Read these off the grid that follows.
1) The entry just left of the largest entry?
2) The entry in the bottom-right corner?
3) The fifth entry from the end, reading row by row?
4) The first entry, reading row by row?
5) The top entry of the column that holds the largest entry?
6) The 3rd smallest entry?
7) The last entry in the row that holds the smallest entry?
8) The entry directly above the smallest entry?
[[  7   8  -5  -6  -5  -1   5 -14   0   0  -4   6 -14   2   2 -15]
 [  7   8  -5  -5  -4   0   5 -16   0   1  -4   6 -14   2   3 -15]
 [ 12  12  -7  -8  -7   0  10 -20   1   0  -5   8 -19   5   3 -22]
 [-11 -14  11  -7  -5 -10   2  22  -9 -17  -4 -32  25   1 -13  10]
 [ -1   0  -3  -2  -2  -1  -1  -3  -1  -1  -2   0  -4  -1  -2  -3]
 [  1   0  -3  -2  -2  -1   0  -5  -1  -1  -2   1  -6  -1   0  -5]
 [ 14  15  -6 -10  -9   0  14 -24   1   0  -7   8 -22   7   4 -27]
 [ 11  12  -6  -8  -6   0   9 -20   1   1  -5   8 -18   5   4 -21]
 [ -1  -1  -2  -2  -2  -1  -2  -3  -1  -1  -2  -1  -3  -2  -1  -3]
 [ -1  -1  -2  -2  -2  -2  -1  -3  -2  -1  -2  -1  -3  -2  -2  -3]
 [-10 -12   8  -5  -4  -8  -1  17  -7 -12  -3 -24  19   0 -10   9]
 [ 14  14  -6  -9  -7   0  12 -23   1   0  -6   8 -21   7   4 -26]
 [ -6  -7   2  -2  -1  -4  -3   6  -4  -5  -1 -10   7  -2  -5   5]
 [ -4  -5   1  -1  -1  -3  -3   3  -3  -4  -1  -6   4  -2  -4   2]]
1) -32
2) 2
3) -6
4) 7
5) -14
6) -26
7) 10
8) 8

Questions about the table below.
1) Give the entry just left of the smallest entry.
2) Give the top-right entry.
3) Give the third entry on the diagonal from the top-right corner.
4) Give the entry directly below 13.
5) Give the entry just right of the smallest entry.
6) Give the top entry of the column that holds the smallest entry.
7) Give the first entry, reading row by row.
55,36,71,58,12,29,56,32,38,51,26,18,61,46,41,32
62,43,64,70,12,31,40,32,32,60,33,27,56,36,46,49
52,34,70,55,11,27,57,31,37,48,24,16,60,46,40,27
44,31,72,44,17,29,69,34,43,39,22,13,61,56,38,15
49,54,18,50,59,52,11,47,38,53,64,69,25,26,48,75
46,55,16,48,62,53,12,48,39,51,64,70,24,26,47,74
56,37,73,59,14,30,59,33,40,52,28,20,63,48,43,32
61,40,70,67,10,29,49,31,35,58,30,23,61,41,44,42
46,55,15,48,63,54,12,49,40,51,65,71,24,26,48,75
45,58,14,46,69,58,14,52,42,50,67,76,25,29,49,76
1) 67
2) 32
3) 46
4) 69
5) 29
6) 12
7) 55
